Known rows, with every step that occurs:
zafupi > govub > vebuneb > pesi > veso > desa: [-1.07 -1.58 -1.47 -0.73  1.89 -1.91 -0.46 -1.27  0.08  1.20 -4.58 -1.16
 -2.21 -3.56  3.70  2.09 -1.64 -1.13  0.46 -1.75  1.22  0.73 -5.53 -2.15
  4.86 -1.07  1.33 -3.69  4.31  0.81  3.50 -1.72 -4.31  0.93 -1.65  1.01
 -1.08 -0.82  0.39 -0.16 -2.16 -2.23 -1.78 -3.06 -1.70  2.85]
govub > vebuneb > tasag > veso > desa > levote: [-2.89  0.73 -4.03  1.80  0.71 -2.08 -0.10 -0.65 -2.86  0.23 -4.70  1.90
  0.24 -0.40  1.25  3.32  1.15  2.76  0.04 -1.34  4.01 -0.04 -4.89 -2.28
  4.59 -1.06 -1.66 -4.02  2.14  1.14  0.54 -0.28 -4.18 -0.91 -2.97  3.03
  1.02 -2.11  1.16  2.09 -1.82 -1.11 -1.21 -3.86  2.71  0.63]
tasag > desa > levote > zafupi > govub > vebuneb > pesi > veso: [-1.50  0.65 -3.19  1.65  1.88 -2.30 -1.94  0.07 -3.03  1.67 -7.04 -0.62
 -0.96 -2.34 -0.41  3.26 -2.27 -0.53 -0.02  0.92  0.87  0.35 -4.47 -1.88
  2.66 -1.07  2.53 -3.14  6.04  2.74  3.92 -2.55 -2.87 -1.24  0.06  1.35
  0.50 -2.01  1.33  1.25 -1.32 -2.24 -0.71 -0.80  3.09  0.62]
zafupi > govub > tasag > veso: [-4.45 -2.62 -1.81  0.67  1.33 -2.68 -2.01  1.46  2.72  0.80 -3.54  1.84
 -2.23 -1.00  3.34  3.37  1.79 -1.46  0.28 -1.29  4.86 -0.70 -4.47 -3.18
  6.73 -1.05  1.40 -3.21  2.09  1.06  2.12 -1.11 -4.20 -2.47 -0.56  0.36
 -1.29 -0.24  0.70  1.17 -0.96 -1.46  0.07 -2.08  1.95  1.80]
tasag > felo > desa > levote > zafupi > govub: [-3.10 -1.68 -2.02  2.80  2.98 -3.26 -2.40  1.74  0.99 -1.51 -5.57 -0.74
 -0.70 -0.43 -0.71  3.61 -0.19  0.36 -0.33  0.50  3.58  0.12 -3.25 -4.43
  1.49 -0.89  3.37 -0.76  2.29  1.67 -1.05 -2.40 -3.04 -2.23  1.14 -0.20
 -0.31 -0.62  0.10 -1.25 -2.20 -1.01  3.68  0.25  4.02  0.66]
zafupi > ladot > desa > felo > tasag: [-4.02 -2.49 -4.48  1.73  5.11 -0.13  0.16 -1.92  1.67  0.13 -3.23 -0.45
  0.30 -1.00 -1.71  3.23  0.30  4.01 -0.35 -3.08  7.25 -0.22 -6.26 -4.93
  0.70 -2.40  0.83 -1.74  0.40 -1.43  0.51 -1.21 -3.17  0.01 -2.66  1.72
  1.44  2.88  0.86  0.10 -2.38 -1.70  3.69 -0.98 -1.49  2.43]
vebuneb > pesi > veso > desa > levote > zafupi > govub: [ 0.17 -0.06 -1.81 -0.14  3.29 -2.63 -2.00 -3.81 -3.38  0.30 -5.68 -2.08
 -1.94 -4.25  0.38  2.83 -2.36 -0.95 -0.65  0.23  0.41  1.85 -5.18 -4.15
  1.41 -1.18  2.66 -3.77  4.22  4.54  1.95 -2.79 -4.01  0.81  1.14  0.67
  0.29 -0.26  0.21  0.57 -3.24 -2.74  0.64 -2.50  1.94  2.86]
levote > zafupi > govub > tasag: [-3.50 -2.68 -1.45  0.02  2.97 -2.70 -0.87  1.93  4.53  1.17 -3.37 -0.36
 -3.79 -2.15  2.75  4.64 -0.09 -3.52  0.24  0.73  3.90 -0.89 -5.73 -3.98
  3.66 -0.63  4.19 -2.07  3.53  3.00  4.30 -2.10 -2.79 -1.56  2.15  0.62
 -1.42 -2.55  2.13  0.85  2.26 -2.85 -0.13 -1.35  3.78  2.25]
levote > desa > felo > pesi: [-3.50 -1.91 -4.26 -0.21  2.34  0.72  0.45 -0.27  1.05 -1.17 -3.16 -0.71
  0.86 -0.09  0.36  3.37  1.21  1.07  0.52 -0.75  2.64  2.56 -5.58 -6.26
  0.52 -1.30  0.57 -0.84  0.61  0.25 -0.80 -3.09 -3.83  0.01 -4.00  0.76
  0.54  0.27 -0.17 -2.29 -2.40 -1.69  3.13 -0.68  2.08  1.53]
ladot > desa > levote > zafupi > govub > vebuneb: [-1.14  0.33 -3.23  1.46  5.81 -1.82  0.55  0.03  0.97  0.30 -6.15  0.03
 -2.07 -1.19 -0.10  4.08 -2.75 -1.50  0.19 -2.07  4.83 -1.71 -5.26 -3.29
 -0.68 -1.49  3.27 -1.88  4.73  2.91  3.02 -1.58 -1.81 -0.04 -0.04  0.63
  2.43 -2.39  3.70  2.59  2.81 -2.80  0.32  0.58  2.99  2.68]
govub > zafupi > ladot > veso > desa > tasag > felo: [-4.17 -2.78  0.28  1.62  2.86 -1.47 -1.86 -2.17 -0.38 -0.08 -5.29  0.17
  0.12 -3.29 -0.44  4.50  0.50  3.75 -1.17 -2.84  2.87  1.47 -6.60 -3.78
  3.43 -1.89  0.70 -2.84 -2.82  1.27  2.09  0.18 -4.42 -1.31 -0.28  1.73
  2.01  1.06  1.84 -1.67 -3.50 -3.19  1.48 -0.70 -1.55  1.96]
zafupi > govub > vebuneb > pesi > veso > desa > tasag: [-2.63 -1.95 -1.43 -0.27  1.62 -1.12 -0.01 -1.16 -0.04  1.12 -3.69 -0.20
 -3.03 -2.94  2.76  2.63 -0.94 -1.22  0.52 -2.53  0.93  0.38 -5.32 -3.17
  4.90 -1.46  0.72 -2.69  4.75  0.12  2.59 -1.50 -5.44  0.51 -2.95  0.23
 -0.70  0.12  0.38 -0.52 -3.47 -1.90 -0.73 -1.76 -0.76  2.71]
levote > zafupi > govub > tasag > felo > desa > veso: [-6.73 -3.41 -1.97  0.60  0.79 -3.47 -2.10  3.46  2.56  0.08 -2.25 -1.07
 -2.34 -0.92  1.86  4.85  1.41 -0.89 -1.01 -0.26  4.08 -0.20 -4.55 -5.26
  4.01 -1.36  2.84 -0.87  2.33  0.46  1.41 -2.59 -4.76 -3.23  1.48  0.28
 -0.90  0.48 -0.25 -1.62 -3.22 -2.39  3.15 -0.33  4.07  0.78]
ladot > veso > desa > levote > zafupi > govub > vebuneb > tasag > felo: [-4.05 -1.23 -2.37  2.05  3.71 -2.27 -0.86 -0.80 -1.63 -0.13 -3.51 -0.32
 -2.31 -2.30  1.22  3.47 -1.87  1.21 -1.14 -1.97  2.49  0.35 -4.39 -3.64
  2.43 -1.46  2.33 -1.46  2.83  2.73  1.34 -0.36 -4.27 -1.38  0.33  1.91
  2.20 -0.96  2.07  1.08 -1.20 -3.37  1.32 -0.64  3.66  3.48]
desa > levote > zafupi > ladot: [-0.02  0.07 -1.64  2.27  5.21 -1.43 -0.23 -1.21  0.09  0.97 -7.12 -0.83
 -0.89 -3.24 -1.27  4.73 -2.38  0.60  0.42  0.77  3.05  0.49 -5.79 -4.27
 -1.08 -1.13  4.14 -2.17  1.45  4.62  3.05 -2.75 -1.18 -0.08  0.93  1.05
  1.65 -3.13  2.39  1.56  1.44 -2.62  0.60 -0.68  2.83  2.87]
levote > zafupi > govub > vebuneb > tasag > desa > veso: [-4.65 -1.89 -3.84  0.71  0.14 -1.82 -0.23  3.00  0.81  2.74 -3.45 -0.26
 -2.69 -2.20  2.20  5.05 -0.53 -1.27 -0.70  0.24  1.47 -0.31 -5.56 -3.16
  4.04 -0.67  2.68 -1.10  3.82  2.10  5.09 -2.25 -2.49 -2.36 -0.09  1.68
 -0.84 -2.14  1.34  1.07  1.25 -2.67 -0.78 -1.40  4.50  1.67]
felo > pesi > govub > tasag > desa: [-4.37 -2.67 -2.97  0.71 -1.48 -1.17 -3.28 -0.58  4.19 -1.29 -5.11  0.61
 -1.43  1.57 -0.06  0.42  1.95  2.19 -0.60  0.00  5.43  1.17 -5.27 -2.12
  5.37 -0.99 -0.49 -4.43  4.58 -1.53  3.71 -0.60 -5.96 -0.77 -1.18  0.16
 -2.12 -1.16  0.34 -1.55 -2.37  0.30  3.38 -1.04  2.02 -1.24]
veso > desa > tasag > felo > govub > zafupi > ladot: [-6.08 -3.46 -0.22  2.59  1.20 -1.67 -1.83 -0.10  1.77 -1.60 -5.29 -0.36
 -0.19 -1.53 -1.74  4.40  1.70  2.94  0.45 -2.28  2.29  1.52 -5.95 -4.92
  3.10 -1.93 -0.14 -2.71 -1.24 -0.46 -0.05 -0.26 -6.42 -1.16 -0.50  1.11
  0.71  0.46  0.57 -3.77 -5.45 -0.53  2.67 -0.35 -1.08 -0.24]
pesi > govub > tasag > veso > desa > ladot: [-4.85 -1.69 -1.18 -0.16  1.00 -2.81 -2.28 -1.51  0.90 -0.73 -2.59  0.41
 -1.70  0.03  1.35  2.41  2.57  3.76 -0.33 -0.99  6.22  1.31 -5.47 -3.71
  6.35 -2.05  0.20 -4.88  1.30  0.55  0.57  0.30 -6.50 -0.48  0.00  1.07
 -1.78  0.01 -0.39 -0.62 -3.76  0.13  2.68 -2.89  1.53 -0.37]
pesi > govub > zafupi > ladot: [ 1.28 -2.62 -0.27  0.67  2.02 -1.25 -2.75 -2.75  4.09  1.16 -6.90 -0.15
 -1.78 -3.71  1.59  2.65  0.40  2.17 -0.87  0.17  3.35  0.72 -7.67 -1.10
  3.51  0.60  2.71 -5.63  0.80  2.27  6.63 -0.94 -1.74 -0.56  2.27 -0.11
 -2.13 -2.97  1.66  0.50  2.21 -1.32 -0.79 -2.70 -1.54  1.04]
pesi > govub > tasag > felo > veso > desa: [-5.36 -3.29 -1.82  0.39  0.09 -2.59 -4.44 -1.47  2.67 -1.80 -1.32  0.17
 -0.69  0.33  1.68  2.14  2.13  3.22 -1.66  0.20  5.55  1.02 -5.22 -3.39
  6.14 -1.23 -0.31 -4.69  2.41 -0.67  1.70  0.24 -7.42 -2.00  1.39  0.29
 -2.37  0.20 -0.94 -1.96 -4.69  0.78  4.32 -2.07  2.15 -1.25]
zafupi > govub > vebuneb > tasag > felo > ladot > desa > veso: [-5.25 -2.02 -5.33  2.39  0.97 -0.55  0.30  3.88  1.17 -0.48 -3.11 -1.69
 -0.89  0.22  1.57  2.62  0.99  0.89 -0.96 -2.11  4.22 -0.62 -4.42 -1.91
  2.87 -0.08 -0.40 -1.16  3.46 -1.77  1.78 -1.48 -3.41 -1.91 -2.10  1.28
 -0.54  0.63  0.06  0.41 -2.65 -0.77  1.71 -1.48 -0.42  3.97]
vebuneb > pesi > govub > zafupi: [ 3.47 -0.27 -0.96  0.08 -0.42 -1.45 -2.84 -2.27  1.00  0.84 -6.75 -1.16
 -2.12 -2.13  1.96  2.26  0.29 -0.05 -1.28  1.04  1.23  0.57 -6.58 -0.42
  4.21  1.67  1.38 -6.75  3.57  1.09  5.29 -1.09 -3.26 -0.18  2.04  0.19
 -3.60 -3.57  0.73  0.33  1.24 -0.27 -0.56 -3.16 -0.04  0.69]
felo > pesi > govub > zafupi > ladot: [ 0.75 -3.22 -0.37  0.58  0.32 -0.15 -2.40 -1.78  4.74 -0.28 -8.10 -1.03
 -2.03 -2.22  0.39  0.75  0.59  2.36 -1.12  0.12  2.82  2.18 -7.05 -1.31
  3.44  0.19  1.28 -4.70  1.75 -0.16  7.04 -1.55 -3.01  0.32  0.11 -0.03
 -2.10 -2.23  1.00 -1.88  0.47 -1.83  0.18 -2.00 -1.58  0.77]
pesi > veso > desa > tasag > felo > ladot: [-5.57 -2.09 -2.29  0.00  2.22 -1.05 -1.44 -2.22 -1.17 -2.41 -3.32 -0.91
  1.32 -0.80 -2.73  2.86  3.01  3.30  0.04 -1.34  3.19  3.11 -5.26 -4.53
  2.50 -1.79 -2.07 -3.05  0.98  0.68 -0.97 -2.31 -6.63  0.17 -2.37  1.25
  0.20  3.17 -1.16 -2.51 -8.75 -0.13  4.48 -2.20 -0.37  0.98]
govub > zafupi > ladot > veso > desa > felo > pesi: [-1.88 -2.88  0.14  0.33  2.68 -0.59 -1.30 -2.43  0.31 -0.71 -5.86 -1.17
 -0.38 -3.60 -0.78  2.72 -0.70  4.76 -1.10 -3.52  3.23  2.85 -6.98 -3.79
  2.54 -2.07  0.52 -3.30 -2.50  0.15  3.40 -0.80 -4.84  0.86 -1.05  2.22
  2.52  1.78  1.73 -1.99 -3.41 -4.91  1.44 -1.47 -2.79  2.85]
felo > pesi > veso > desa > levote: [-1.43 -0.98 -2.51 -0.20  1.96 -0.66 -1.79 -4.58 -0.41 -2.17 -7.02 -0.76
  0.27 -1.70 -2.56  0.56  0.39  2.91  0.29 -1.66  2.56  3.51 -5.07 -4.09
  1.01 -2.14 -1.03 -4.28  2.37  1.37  0.83 -2.65 -6.19  2.06 -2.79  0.30
  1.62  1.11  0.08 -0.97 -5.89 -1.89  3.18 -2.04  0.84  1.01]
govub > vebuneb > tasag > felo > desa: [-4.06 -1.32 -5.05  2.35 -0.57 -1.67 -0.14  2.37  1.26 -0.07 -3.34  0.80
  0.51  1.07  2.12  2.86  2.95  2.76 -0.71  0.20  4.65 -0.71 -5.22 -1.06
  4.85 -0.25 -1.46 -2.52  2.80 -2.42  0.38 -0.11 -3.20 -2.20 -2.34  3.01
 -2.02 -2.29 -0.04 -0.03 -1.90 -0.16  0.54 -3.70  0.62 -0.17]
levote > zafupi > govub > tasag > felo > veso > desa > ladot: [-7.04 -3.29 -0.88  0.78  2.73 -3.31 -1.75  3.35  1.77 -0.90 -1.45 -2.67
 -2.39 -1.45  1.22  4.50 -0.10  0.50 -0.80  1.35  3.78  1.23 -4.44 -5.56
  4.70 -2.65  3.22 -0.52  0.98  1.03  1.28 -1.17 -5.60 -1.64  2.16  1.48
 -1.53  0.39 -0.27 -2.58 -3.39 -2.59  2.98 -0.87  3.59  1.37]
govub > vebuneb > tasag > veso > desa > felo > pesi: [-4.41 -1.68 -4.12  0.35 -1.43 -0.45  0.76  1.24 -1.25 -0.18 -2.99  0.90
 -0.23  1.14  1.15  2.36  2.18  3.00 -0.58 -1.53  3.55  1.57 -5.39 -2.86
  5.73 -1.20 -2.94 -2.40  1.74 -2.43  0.54 -0.53 -5.41 -0.55 -4.75  4.17
 -0.07  0.51 -0.12 -1.69 -4.03 -1.79 -0.43 -4.23  1.11  0.04]
vebuneb > zafupi > ladot > veso: [ 1.40  0.24 -1.33  0.17  4.71 -0.26 -0.27 -3.48 -0.01  2.08 -5.51  0.69
  0.17 -3.96  1.53  4.68 -0.69  2.42 -1.98 -0.22  2.20  2.39 -7.23 -2.58
  1.81 -0.39  1.92 -2.48 -1.45  4.26  5.39 -1.66 -0.62 -0.19  2.34  1.73
  0.38 -3.23  2.22  2.65  0.87 -2.81  0.14 -1.90 -1.82  4.80]
levote > zafupi > ladot > desa > tasag > veso: [-4.35 -1.18 -2.15  0.60  4.80 -1.44  0.66 -1.23 -1.77  1.62 -4.34  1.66
 -0.71 -1.55 -0.89  6.13  0.26  1.07 -1.92 -1.06  5.02  0.64 -7.26 -5.24
  1.30 -3.29  1.28 -0.63  0.49  3.03  3.55 -1.26 -1.45 -1.26 -1.30  3.16
  1.77  0.33  1.94  0.23 -0.13 -3.28  0.90 -0.92  1.81  1.80]
tasag > desa > felo > veso: [-3.75 -1.25 -3.67  0.93  0.86 -0.78 -2.61  0.24 -0.95 -0.27 -2.56  0.98
  1.73 -0.06 -1.92  4.14  0.44  4.02 -0.56 -0.46  3.66  1.67 -4.71 -4.15
  3.74 -2.18 -0.40 -2.46  0.46 -0.37  0.58 -1.38 -5.76 -1.25 -1.82  1.44
 -0.21  1.98 -0.45 -0.53 -4.19 -0.44  4.78 -0.84  2.67 -0.34]

Rows:
[-4.24 -1.57 -2.12 -0.18  0.76 -0.44 -0.90 -1.50  0.25 -0.33 -4.02  0.57
  0.12 -0.88 -0.91  3.84  3.36  2.08 -0.19 -1.11  0.26  2.93 -6.20 -3.29
  3.60 -1.05 -2.13 -3.34  2.46 -0.32  1.38 -1.75 -6.63 -0.96 -0.14  1.48
 -0.19 -0.59 -0.18 -1.97 -7.11 -0.02  1.50 -1.81 -0.99 -1.22]
pesi > veso > desa > tasag > felo > govub > vebuneb > zafupi
[-2.68 -3.49  0.05 -0.39  0.15 -1.57 -2.65 -2.11 -0.63 -0.84 -5.45 -0.03
 -0.22 -1.42 -0.37  2.25  1.12  4.51 -1.53 -1.77  3.56  3.49 -6.32 -4.04
  5.27 -1.47 -0.32 -3.72 -1.61  0.03  2.45 -1.02 -5.10 -0.34 -1.12  2.11
  0.17  2.49 -0.37 -3.98 -4.76 -2.33  0.80 -3.04 -0.91 -0.57]
tasag > veso > desa > felo > pesi > govub > zafupi > ladot
[ 0.01 -3.65 -0.57  0.40  1.49  1.34 -1.77 -2.07  2.78 -0.05 -5.22 -0.87
 -2.40 -2.13 -0.55  1.14  0.04  4.21 -1.75 -2.33  2.84  2.71 -6.75 -2.51
  2.54 -0.58  1.22 -3.43  0.97 -1.45  4.86 -1.23 -4.64  0.05 -0.64  0.50
  0.00  1.31  0.78 -1.87 -2.12 -3.17  2.62 -0.86 -1.98  2.18]
desa > felo > pesi > govub > zafupi > ladot > veso
[-4.80 -2.99 -1.37  0.43  0.48 -1.28 -2.94 -2.36  0.74 -1.43 -4.96  0.19
 -0.13 -1.92 -2.37  3.30  4.02  2.75  0.03 -2.00  0.95  2.63 -6.23 -3.76
  3.42 -1.60 -1.79 -4.99  1.11 -0.17  0.55 -1.29 -7.66 -1.12 -0.36  0.69
  0.16  1.68 -0.34 -2.39 -7.56 -0.66  2.96 -1.82 -0.61 -1.69]
pesi > veso > desa > tasag > felo > govub > zafupi
[-3.71 -3.93 -2.82  2.23 -0.41 -0.90 -3.28 -2.74  0.74 -1.15 -4.98 -0.82
 -0.83 -1.64  0.73  0.67  1.68  5.18 -3.58 -0.16  3.15  2.67 -6.45 -1.71
  4.50 -0.42 -0.48 -3.43  0.25 -0.23  3.29  1.00 -3.93 -1.71  0.50  2.32
 -1.03  0.20 -0.02 -1.97 -3.25 -2.09  1.89 -3.32 -1.01  1.55]
vebuneb > tasag > felo > pesi > govub > zafupi > ladot > veso > desa
[-4.46 -2.85 -0.76 -0.19  5.67 -1.42 -0.01 -2.66 -0.25  0.65 -2.01 -1.46
 -1.79 -3.74 -1.08  4.75 -0.96  3.75 -0.94 -2.42  4.43  1.91 -6.60 -6.54
  1.83 -3.13  2.64 -1.35 -0.07  1.33  3.28 -2.35 -4.59  0.38 -0.56  2.81
  2.06  1.95  1.23 -1.09 -2.17 -4.59  3.22 -0.70  1.67  2.97]
levote > zafupi > ladot > veso > desa > felo > tasag
[-6.40 -2.73 -1.08  1.39  3.62 -3.13 -1.23  3.09  1.89 -0.43 -2.08 -1.52
 -3.21 -1.18  1.30  3.93  0.89  1.42 -1.19 -0.57  5.10  0.35 -4.47 -4.45
  3.97 -2.73  3.51 -0.34  2.02  0.23  1.05 -1.00 -4.50 -2.10  1.57  1.29
 -0.79  0.25  0.41 -0.79 -2.50 -3.46  4.01  0.15  2.54  2.46]
levote > zafupi > govub > tasag > felo > desa > ladot > veso
[-5.43 -2.59 -2.57  0.64  3.18 -3.34 -3.20 -1.82 -0.06 -0.88 -4.07 -1.03
 -0.89 -2.36 -0.22  3.01  0.38 -0.04 -0.08  0.09  3.28  1.08 -4.62 -4.72
  2.47 -1.56  2.35 -3.05  2.90  3.53 -0.23 -1.91 -5.17 -1.71  1.96  0.60
  1.23  1.28  0.43 -0.57 -5.49 -2.27  1.92 -1.96  2.92  0.47]
pesi > veso > desa > levote > zafupi > govub > tasag > felo
[-1.37 -0.09 -3.12  2.28  2.37 -1.96 -0.28  1.70 -0.91  1.63 -5.64  0.92
 -2.88 -1.76  1.48  4.11 -0.52 -1.30 -0.33  0.67  2.18 -0.74 -4.36 -2.55
  3.06 -0.13  2.65 -2.10  4.49  3.28  3.51 -2.13 -1.66 -2.29  0.00  1.44
  0.17 -3.27  1.90  2.85  2.04 -2.63 -1.97 -1.88  5.39  2.04]
desa > levote > zafupi > govub > vebuneb > tasag > veso
[-5.50 -3.84  0.09  1.22  2.20  0.33 -0.46 -2.36  1.04 -0.39 -3.89  0.07
 -1.78 -1.34  0.46  1.60 -0.68  4.79 -1.44 -3.73  3.47  2.51 -6.06 -3.71
  3.96 -2.92  0.01 -1.24  1.49 -1.99  3.49  0.16 -6.09  0.02 -3.55  1.44
  1.26  1.10  0.64 -3.73 -4.68 -2.17  2.92  0.45 -2.06  2.19]
zafupi > ladot > veso > desa > tasag > felo > pesi > govub > vebuneb
[-2.17 -1.92 -2.14 -0.64  2.86 -0.15 -0.18 -2.59  0.14  0.64 -3.87 -0.63
  0.36 -3.41 -0.07  3.57  0.98  4.14 -0.15 -1.74  1.46  3.47 -7.55 -3.44
  2.22 -1.57 -0.56 -3.53  0.84  0.46  2.79 -2.19 -4.94  0.60  0.45  2.58
  0.96  0.10  0.12 -0.96 -6.10 -2.17  0.26 -3.33 -4.21  0.93]
pesi > veso > desa > felo > govub > vebuneb > zafupi > ladot
[-2.25 -1.06 -3.15 -0.92  0.76 -0.65  0.05 -1.57 -1.54  0.68 -2.76 -1.81
 -0.56 -1.37  0.46  2.08  1.13  2.46  0.54 -2.01  2.50  1.07 -5.61 -2.92
  4.83 -1.12 -1.66 -4.74  4.42 -3.43  1.57 -2.37 -6.87  0.95 -3.76  2.61
 -0.61  1.44 -0.81 -1.59 -5.94 -1.51  0.47 -3.44 -0.95  0.00]
govub > vebuneb > pesi > veso > desa > felo > tasag
[-3.46 -2.01 -4.54  0.78 -3.41  0.46 -1.51  0.17  1.87  0.41 -4.88  0.14
 -1.59  0.78  0.50  0.66  1.64  3.29 -1.38 -0.73  2.57  1.66 -5.56 -1.38
  4.88 -0.36 -1.57 -3.62  5.04 -2.52  4.94 -1.26 -5.49 -0.86 -3.25  0.72
 -1.94 -1.37 -0.36 -1.00 -2.35  0.00  2.06 -1.66  2.05 -0.45]
felo > pesi > govub > vebuneb > tasag > desa > veso
[-1.83 -1.17 -1.47 -0.62  4.49 -2.41 -0.92 -2.76 -0.36  0.39 -5.40 -0.66
 -1.88 -4.18  0.40  3.15 -1.62 -0.05  0.75 -1.36  1.93  1.27 -5.58 -3.86
  1.68 -1.79  2.56 -3.45  3.88  4.13  3.15 -2.83 -4.12  0.71  0.02  0.63
  1.73 -0.74  1.63  0.93 -2.12 -3.39 -0.53 -1.96  1.99  1.65]
pesi > veso > desa > levote > zafupi > govub > vebuneb
[-2.35 -2.01 -4.33  2.47  1.07 -0.39 -0.98  1.69  0.83  0.37 -6.31 -1.39
 -2.43 -1.08 -0.15  1.56  0.14 -0.89 -0.86  1.91  0.63  0.92 -4.25 -1.91
  1.83  0.26  1.97 -1.38  6.07  0.82  3.14 -2.70 -2.57 -2.22 -0.21  1.09
 -0.42 -1.69  0.54 -0.17 -1.70 -2.58 -0.41 -1.71  3.49  1.21]
desa > levote > zafupi > govub > vebuneb > tasag > felo > pesi > veso
[-3.46 -0.86 -3.52  1.66  2.13 -3.38 -1.78 -1.39 -2.79 -0.03 -4.15  1.18
 -1.76 -2.09  0.91  4.05  0.23  0.47 -1.34  0.29  3.08  0.76 -4.49 -4.67
  3.63 -1.11  1.55 -2.25  1.67  5.08  0.52 -1.15 -2.85 -1.76  0.45  1.90
  0.37 -0.71  0.71  2.04 -0.81 -2.25  0.22 -3.29  5.71  2.18]
vebuneb > tasag > veso > desa > levote > zafupi > govub
[-3.77 -3.17  0.41  0.11  0.62 -0.61 -2.86 -3.39  0.91 -2.02 -4.55  0.37
 -2.04 -0.73 -1.17  1.83  1.47  3.58 -1.89 -3.39  2.34  2.77 -5.59 -3.80
  4.27 -1.54 -0.71 -3.57  0.96 -0.58  2.34  0.04 -7.71 -0.44 -1.14  0.03
  0.58  1.54  0.89 -3.16 -4.70 -1.80  4.48  0.47  1.17  0.46]
ladot > veso > desa > tasag > felo > pesi > govub > zafupi
[-5.03 -4.45 -0.06  1.40  0.08 -1.06 -2.52 -1.70  2.40 -1.87 -5.64 -0.75
 -0.90 -0.72 -1.16  2.22  1.07  3.10 -1.02 -1.16  2.81  2.40 -5.96 -4.38
  4.01 -1.12  0.28 -2.31 -0.35 -0.55  1.40 -0.20 -5.67 -0.66 -0.95  0.33
 -0.49  1.09  0.16 -5.32 -5.00 -0.67  2.55 -0.70 -0.38 -0.59]
veso > desa > tasag > felo > pesi > govub > zafupi > ladot
[ 1.53 -1.23 -2.53  1.03  1.74 -0.66 -2.07 -2.76 -0.31  0.77 -5.49 -1.50
 -1.13 -1.89  0.80  2.43 -0.96  2.28 -2.47 -0.71  3.64  0.31 -7.42 -1.59
  1.96  0.27  1.50 -4.81  2.20  0.05  3.55 -0.01 -2.45 -0.27  1.47  1.33
 -1.16 -0.12  0.85 -0.28 -0.67 -1.42  0.63 -2.60 -2.91  1.79]
vebuneb > pesi > govub > zafupi > ladot > desa > felo
[-4.82 -1.67 -3.80  2.87  2.28  0.63  0.21 -0.58 -1.13  0.80 -4.84 -0.13
 -0.03 -0.71 -0.85  2.89  1.16  3.08 -1.27 -2.60  2.99  0.62 -6.79 -2.24
  1.54 -2.88 -1.80 -2.36  4.13 -3.43  2.20 -0.15 -4.62 -1.26 -3.17  2.67
  0.92  1.01 -0.08 -1.35 -5.93 -0.93  1.78 -0.79 -4.79  1.28]
zafupi > ladot > desa > tasag > felo > govub > vebuneb > pesi > veso
[-3.42 -0.86 -2.41  0.02 -0.22 -0.72  0.01 -0.66 -2.45  0.72 -3.78 -0.65
  0.15 -0.46  0.95  3.05  1.01  0.71 -0.06 -0.96  0.80  1.20 -5.59 -2.47
  4.64 -1.12 -1.79 -3.30  3.74 -1.82  0.52 -1.03 -6.03 -0.39 -3.36  2.59
 -0.65  0.16 -0.50 -2.64 -6.31 -0.52 -0.04 -2.74 -1.08 -0.19]
govub > vebuneb > pesi > veso > desa > tasag > felo
[-4.61 -2.40 -1.95  1.28  3.79 -0.66  1.16 -0.37 -0.35  1.12 -1.96 -0.66
 -2.73 -3.53  0.67  4.69 -0.78  4.05 -1.26 -2.44  2.99  1.61 -7.61 -4.27
  1.68 -2.92  1.12 -1.62  1.93  0.40  4.37 -0.66 -4.54 -0.21 -0.28  4.39
  1.99 -0.89  1.63  0.06 -1.57 -4.59  1.09 -1.80 -0.34  3.33]
levote > zafupi > ladot > veso > desa > felo > govub > vebuneb > tasag
[ 0.16  1.02 -3.96  0.83  4.85 -1.53 -0.18 -1.80 -2.34  0.99 -6.31 -0.83
 -1.91 -2.20  0.12  3.01 -2.47 -1.24 -1.04 -1.25  3.04 -0.65 -5.66 -2.26
 -0.33 -1.47  2.12 -3.14  6.63  2.49  3.66 -1.98 -2.19  0.10 -0.02  1.24
  1.85 -1.25  2.26  2.74 -0.06 -3.23 -0.30 -0.94  1.28  2.73]
ladot > desa > levote > zafupi > govub > vebuneb > pesi > veso
[-2.45 -2.23 -3.21  0.66 -0.30  0.84 -0.78  0.41  1.70  0.44 -5.93 -1.58
  0.49  0.98  0.38  2.03  0.55  2.58 -2.86 -0.17  2.45  2.51 -6.22 -2.00
  2.30  0.20 -0.21 -1.28  1.78 -2.12  4.26 -1.56 -2.83 -1.58  0.06  1.32
 -0.75 -0.81 -0.03 -3.48 -3.40 -0.34  1.53 -0.67 -2.12  0.36]
tasag > felo > pesi > govub > vebuneb > zafupi > ladot > desa > veso
